Below are the code and all the weights of a small trained network. Each question names an input and a target symbol and asks about switching units off, where a switched-off unit gives its printed mean instead of its output.

import numpy as np


def w(rows, s, z=0):
    codes = np.array(rows[::2]) - 128.0
    scale = np.full(codes.shape[1], s)
    scale[-1] = z or s
    return codes * scale


def norm(h):
    return h / np.sqrt((h * h).mean(-1, keepdims=True) + 1e-5)


def f(y):
    return y / 2 * (1 + np.tanh(0.7978845608 * (y + 0.044715 * y**3)))


def softmax(a):
    e = np.exp(a - a.max(-1, keepdims=True))
    return e / e.sum(-1, keepdims=True)


def log_softmax(a):
    a = a - a.max(-1, keepdims=True)
    return a - np.log(np.exp(a).sum(-1, keepdims=True))


def net(x, mask):
    ids = ['ΔΘΞΣβημτ'.index(c) for c in x.split()]
    T = len(ids)
    res = E[ids] + P[:T]
    u = 0
    for l in range(2):
        r = norm(res)
        for j in range(2):
            rows = slice(2 * j, 2 * j + 2)
            q, k, v = (r @ M[l][rows].T for M in (Q, K, V))
            z = softmax(np.where(np.tri(T) > 0, q @ k.T / 2**0.5, -1e9)) @ v
            o = O[l][rows]
            res = res + np.where(mask[u + j], z, o[:, -1]) @ o[:, :-1]
        u += 2
        y = f(norm(res) @ A[l][:, :-1].T + A[l][:, -1])
        res = res + np.where(mask[u : u + 4], y, B[l][:, -1]) @ B[l][:, :-1]
        u += 4
    return log_softmax(norm(res)[-1] @ U[:, :-1].T + U[:, -1])


Q, K, V, O, A, B = {}, {}, {}, {}, {}, {}
E = w([
[47,166,15,245,145,138,60,78],'Δ',
[107,36,45,65,43,111,12,109],'Θ',
[108,142,188,172,192,246,78,181],'Ξ',
[83,169,70,125,161,97,176,97],'Σ',
[47,193,54,170,57,183,216,216],'β',
[59,193,252,166,80,16,46,108],'η',
[62,45,107,148,17,98,206,154],'μ',
[137,172,107,226,177,92,208,129],'τ',
],0.013)
P = w([
[199,74,163,153,186,15,91,255],'0',
[82,154,30,147,89,159,163,203],'1',
[89,197,44,139,97,145,154,199],'2',
[86,177,65,157,74,129,155,160],'3',
[86,148,82,170,31,132,137,173],'4',
[76,143,83,157,22,132,138,147],'5',
[69,151,87,163,24,128,141,129],'6',
[89,177,66,159,89,129,124,123],'7',
[87,123,79,176,57,149,88,147],'8',
[99,156,65,159,76,140,77,141],'9',
[117,173,61,177,108,154,60,144],'10',
[84,116,108,186,49,113,109,77],'11',
[110,146,64,182,88,151,52,150],'12',
[94,157,55,177,65,156,88,150],'13',
],0.0079)
Q[0] = w([
[215,113,172,74,174,136,155,164],'0.h0',
[177,111,170,15,232,142,209,87],'0.h0',
[152,128,69,104,204,58,254,171],'0.h1',
[158,113,133,110,206,117,102,90],'0.h1',
],0.0075)
K[0] = w([
[124,169,151,107,117,146,181,114],'0.h0',
[54,249,87,127,30,253,189,31],'0.h0',
[30,219,159,64,62,191,218,44],'0.h1',
[170,92,6,8,99,112,185,161],'0.h1',
],0.0066)
V[0] = w([
[151,37,118,105,171,41,228,94],'0.h0',
[214,131,157,107,2,146,190,48],'0.h0',
[76,149,35,142,53,144,115,155],'0.h1',
[125,130,138,156,120,114,215,205],'0.h1',
],0.0068)
O[0] = w([
[74,127,122,128,255,109,138,103,134],'0.h0',
[148,198,75,113,104,74,115,177,2],'0.h0',
[76,14,182,202,73,160,164,184,224],'0.h1',
[185,115,56,191,104,196,48,248,173],'0.h1',
],0.0097,0.0081)
A[0] = w([
[119,157,145,141,94,254,84,106,51],'0.n0',
[121,116,92,168,98,112,161,39,115],'0.n1',
[181,145,167,203,114,130,74,139,255],'0.n2',
[121,161,120,166,87,116,43,94,135],'0.n3',
],0.0089,0.0021)
B[0] = w([
[229,106,221,154,188,41,62,79,253],'0.n0',
[198,229,110,139,192,192,48,194,175],'0.n1',
[44,254,109,62,30,142,144,87,222],'0.n2',
[30,114,63,163,232,167,103,118,176],'0.n3',
],0.0077,0.0058)
Q[1] = w([
[231,176,97,16,178,81,120,52],'1.h0',
[183,172,107,82,105,70,255,177],'1.h0',
[157,187,106,127,85,97,117,17],'1.h1',
[91,92,152,201,121,234,137,122],'1.h1',
],0.0074)
K[1] = w([
[180,141,94,110,106,114,255,203],'1.h0',
[163,169,127,156,72,207,149,117],'1.h0',
[123,150,187,48,180,116,162,56],'1.h1',
[119,159,63,79,175,23,104,69],'1.h1',
],0.009)
V[1] = w([
[196,159,255,157,111,201,86,151],'1.h0',
[74,74,180,60,178,44,91,13],'1.h0',
[187,198,133,86,117,137,50,69],'1.h1',
[93,133,105,157,27,76,124,167],'1.h1',
],0.0077)
O[1] = w([
[196,167,217,122,134,174,124,87,207],'1.h0',
[146,181,70,15,21,185,254,64,186],'1.h0',
[25,90,119,112,99,183,36,245,2],'1.h1',
[211,219,126,122,91,12,87,111,229],'1.h1',
],0.0092,0.0047)
A[1] = w([
[124,30,243,74,91,84,203,240,27],'1.n0',
[119,243,207,103,210,128,106,128,254],'1.n1',
[46,130,84,182,201,229,60,202,100],'1.n2',
[59,84,132,254,63,114,135,109,164],'1.n3',
],0.0072,0.0027)
B[1] = w([
[137,251,147,137,190,160,107,138,132],'1.n0',
[157,81,100,79,128,104,197,128,172],'1.n1',
[157,170,149,108,110,140,123,131,176],'1.n2',
[162,162,79,78,158,152,139,143,254],'1.n3',
],0.016,0.0081)
U = w([
[74,114,236,142,94,199,71,216,179],'Δ',
[60,41,158,168,175,165,197,101,134],'Θ',
[112,198,128,78,35,95,229,94,106],'Ξ',
[183,154,182,184,72,52,87,155,132],'Σ',
[255,132,238,99,127,185,199,82,93],'β',
[178,69,58,43,26,139,134,194,254],'η',
[195,221,83,78,235,206,124,156,60],'μ',
[165,134,105,79,228,39,184,149,108],'τ',
],0.0073,0.0035)

Each question gives the input, a string of symbols that net reads in full, and the target symbol t.
The units are the heads (2 rows each of Q, K, V and O) and the neurons (one row each of A and B). Each row of codes is followed by its name. A weight is (code - 128) times the scale printed after its matrix; where a second scale follows, it is the last column's (O, A, B and U).
mask holds one flag per unit, layer by layer, with each layer's heads first. A switched-off unit (its flag False) gives its mean, the last column of its rows in O or B, instead of its output. The means were averaged over made-up inputs and are rounded, as every weight is.
A unit's drop is (log p(t) with every unit on - log p(t) with that unit switched off) / (log p(t) with every unit on - log p(t) with every unit switched off).
The circuit of an input: a set's keep is (log p(t) with only the set's units on - log p(t) with every unit switched off) / (log p(t) with every unit on - log p(t) with every unit switched off). Starting from all 12 units, units are removed one at a time, each time the one whose removal leaves the highest keep (on an exact tie, the one counted first), for as long as the keep stays at least 0.8.
units of the circuit, in order: the units of the circuit, biggest drop first
most important unit: the unit with the biggest drop
which heads matter: for each layer, one digit per head in row order, 1 if its drop is at least 0.15 and else 0, layers parted by /
input Ξ τ β Δ β Σ β Σ Ξ Δ β β Δ η, target Δ: which heads matter : 11 / 01
input β Σ β β β, target Σ: which heads matter : 00 / 11
input Σ Δ Θ Δ Σ τ β τ β Ξ, target Θ: units of the circuit, in order : [0.h0; 1.h1]
input μ Θ Δ Θ Θ η Θ τ Σ, target τ: units of the circuit, in order : [0.h0; 0.n2]
input Δ μ Ξ Δ Σ β Θ β, target β: units of the circuit, in order : [0.h0; 0.n0]
input τ β τ μ Σ β Ξ Σ, target β: most important unit : 1.h0
input β β η Σ μ β Ξ Ξ η, target Ξ: which heads matter : 00 / 00
input Ξ Ξ η β β, target Δ: units of the circuit, in order : [1.h1; 0.h1]
input β Θ β β β Θ μ, target Σ: which heads matter : 11 / 11
input η η Ξ Σ Ξ β β β Ξ μ η Θ Σ, target η: which heads matter : 01 / 11
input Ξ Σ μ β Δ Σ, target Δ: units of the circuit, in order : [0.h1; 1.h1]
input β τ β η β τ Ξ μ τ μ, target Σ: units of the circuit, in order : [1.h0; 0.h0; 0.h1]
input β τ Δ τ, target Σ: units of the circuit, in order : [0.h1; 1.h0]
input η Θ Θ Δ Σ μ τ β Θ μ Δ τ, target η: units of the circuit, in order : [0.h1; 1.h0; 1.h1]
input τ Σ β Σ Ξ Θ Δ, target μ: most important unit : 1.n2
input β Ξ τ Σ τ β Ξ Σ, target β: units of the circuit, in order : [0.n0; 1.h0]
input τ β β Ξ β Δ β, target μ: units of the circuit, in order : [1.n3; 1.h0]
input β η Θ μ Ξ Ξ Θ Ξ Ξ Θ, target Σ: units of the circuit, in order : [0.h0; 1.h0]
input τ μ Δ Δ Δ β μ Δ β μ, target μ: which heads matter : 00 / 00
input Δ η β τ β Θ, target β: units of the circuit, in order : [0.h0; 1.h0]
input β Σ Ξ Σ μ τ β, target Σ: most important unit : 0.h1
input τ Σ β Ξ Σ β τ τ Θ μ β Ξ μ, target μ: which heads matter : 01 / 00
input Θ β β τ μ Θ, target Ξ: which heads matter : 01 / 11
input μ τ Σ Δ τ τ Δ β β Θ Σ Ξ β, target τ: units of the circuit, in order : [0.h0; 0.h1; 1.h0]
input μ μ Ξ Ξ β β, target τ: units of the circuit, in order : [0.h0; 1.h0; 1.n1]
input Σ Ξ μ Σ Σ Ξ, target Θ: which heads matter : 10 / 01
input Ξ μ Θ β η β τ τ Ξ Σ Ξ, target Δ: most important unit : 1.h1
